Below is a small trained network, with its code and all its weights. Each question gives an input and a class and asks what happens when units are switched off, that is, made to give their printed mean instead of their output.

import numpy as np


def w(rows, s, z=0):
    codes = np.array(rows[::2]) - 128.0
    scale = np.full(codes.shape[1], s)
    scale[-1] = z or s
    return codes * scale


def f(y):
    return np.maximum(y, 0)


def log_softmax(a):
    a = a - a.max(-1, keepdims=True)
    return a - np.log(np.exp(a).sum(-1, keepdims=True))


def net(x, mask):
    res = np.array(x, float).reshape(1, 5) / 4 @ E
    y = f(res @ A[0][:, :-1].T + A[0][:, -1])
    res = res + np.where(mask, y, B[0][:, -1]) @ B[0][:, :-1]
    return log_softmax(res[-1] @ U[:, :-1].T + U[:, -1])


A, B = {}, {}
E = w([
[166,81,88,196,37,73,247],'x0',
[28,81,157,210,233,164,158],'x1',
[46,61,108,100,10,222,82],'x2',
[125,139,133,135,122,130,128],'x3',
[74,86,1,55,187,37,139],'x4',
],0.0075)
A[0] = w([
[26,62,86,131,3,238,78,2],'neuron 1',
[154,79,91,127,131,140,246,55],'neuron 2',
[120,113,113,164,92,118,188,35],'neuron 3',
[96,129,148,238,227,83,130,87],'neuron 4',
[228,210,147,148,210,64,172,11],'neuron 5',
[100,95,121,166,71,101,146,119],'neuron 6',
[86,90,4,78,206,34,143,95],'neuron 7',
[248,237,78,7,44,76,65,76],'neuron 8',
[95,238,142,64,230,115,11,127],'neuron 9',
[25,51,129,195,185,157,129,34],'neuron 10',
[122,98,24,77,193,59,117,21],'neuron 11',
[212,232,236,200,115,167,170,94],'neuron 12',
[70,119,147,22,196,202,11,133],'neuron 13',
[118,55,89,170,96,59,191,144],'neuron 14',
],0.0075,0.0045)
B[0] = w([
[187,102,76,3,216,51,87,223],'neuron 1',
[209,108,168,211,109,69,138,171],'neuron 2',
[170,120,126,131,76,92,93,154],'neuron 3',
[73,136,158,60,131,112,184,210],'neuron 4',
[143,105,79,2,171,69,152,219],'neuron 5',
[130,131,159,148,107,63,112,165],'neuron 6',
[137,148,208,149,137,188,39,239],'neuron 7',
[10,109,192,132,104,193,222,255],'neuron 8',
[192,124,126,175,78,54,177,241],'neuron 9',
[64,85,162,95,60,164,205,186],'neuron 10',
[133,93,223,138,152,177,34,200],'neuron 11',
[114,103,197,135,155,130,24,236],'neuron 12',
[197,144,144,197,47,57,177,237],'neuron 13',
[156,198,162,164,101,86,147,201],'neuron 14',
],0.0079,0.0094)
U = w([
[103,145,152,136,121,121,115,248],'0',
[168,141,152,190,74,80,143,76],'1',
[123,100,123,24,184,100,119,119],'2',
[100,100,203,148,138,206,14,103],'3',
[1,107,168,108,97,181,206,87],'4',
[120,182,82,197,174,184,150,167],'5',
[89,176,32,157,185,223,125,83],'6',
],0.0097,0.013)

Each question gives the input, the list of numbers given to net, and the class t.
The units are the neurons (one row each of A and B). Each row of codes is followed by its name. A weight is (code - 128) times the scale printed after its matrix; where a second scale follows, it is the last column's (A, B and U).
mask holds one flag per neuron, in row order. A switched-off neuron (its flag False) gives its mean, the last column of its row in B, instead of its output. The means were averaged over made-up inputs and are rounded, as every weight is.
A unit's drop is (log p(t) with every unit on - log p(t) with that unit switched off) / (log p(t) with every unit on - log p(t) with every unit switched off).
The circuit of an input: a set's keep is (log p(t) with only the set's units on - log p(t) with every unit switched off) / (log p(t) with every unit on - log p(t) with every unit switched off). Starting from the 12 units with the biggest drops (on a tie, the unit counted first), units are removed one at a time, each time the one whose removal leaves the highest keep (on an exact tie, the one counted first), for as long as the keep stays at least 0.8.
circuit, biggest first: the units of the circuit, biggest drop first
k most important neurons: the k neurons with the biggest drops, biggest first
drop of u: that unit's drop, to one decimal
input [3,-5,-1,4,6], class 3: circuit, biggest first -> neuron 7; neuron 11
input [-6,7,2,2,1], class 4: most important neuron -> neuron 10
input [-3,8,2,6,-6], class 4: 2 most important neurons -> neuron 10; neuron 7
input [-8,-1,8,4,0], class 1: 3 most important neurons -> neuron 13; neuron 9; neuron 5
input [-6,2,0,1,5], class 1: 2 most important neurons -> neuron 13; neuron 9
input [-6,-1,-3,-4,0], class 1: circuit, biggest first -> neuron 9; neuron 13
input [2,0,1,-5,6], class 3: 2 most important neurons -> neuron 7; neuron 11
input [7,1,6,-3,4], class 1: 3 most important neurons -> neuron 14; neuron 2; neuron 5
input [-1,-4,0,2,2], class 4: circuit, biggest first -> neuron 8; neuron 1
input [-5,4,-3,-2,5], class 1: 2 most important neurons -> neuron 9; neuron 13
input [-6,5,0,-5,5], class 1: 4 most important neurons -> neuron 13; neuron 9; neuron 8; neuron 12
input [-4,-4,-8,4,-8], class 2: 2 most important neurons -> neuron 5; neuron 7
input [7,3,8,7,6], class 2: 3 most important neurons -> neuron 1; neuron 13; neuron 9
input [5,5,-1,0,-8], class 3: circuit, biggest first -> neuron 12
input [1,3,-4,-1,5], class 3: circuit, biggest first -> neuron 7; neuron 11
input [-4,-4,5,1,6], class 3: 3 most important neurons -> neuron 7; neuron 11; neuron 5
input [-2,-4,-3,0,-5], class 3: drop of neuron 10 -> 0.1
input [-8,-4,-7,8,6], class 0: drop of neuron 5 -> 0.3
input [3,-2,8,0,-7], class 2: drop of neuron 1 -> 0.9
input [-7,-2,7,2,-1], class 1: circuit, biggest first -> neuron 13
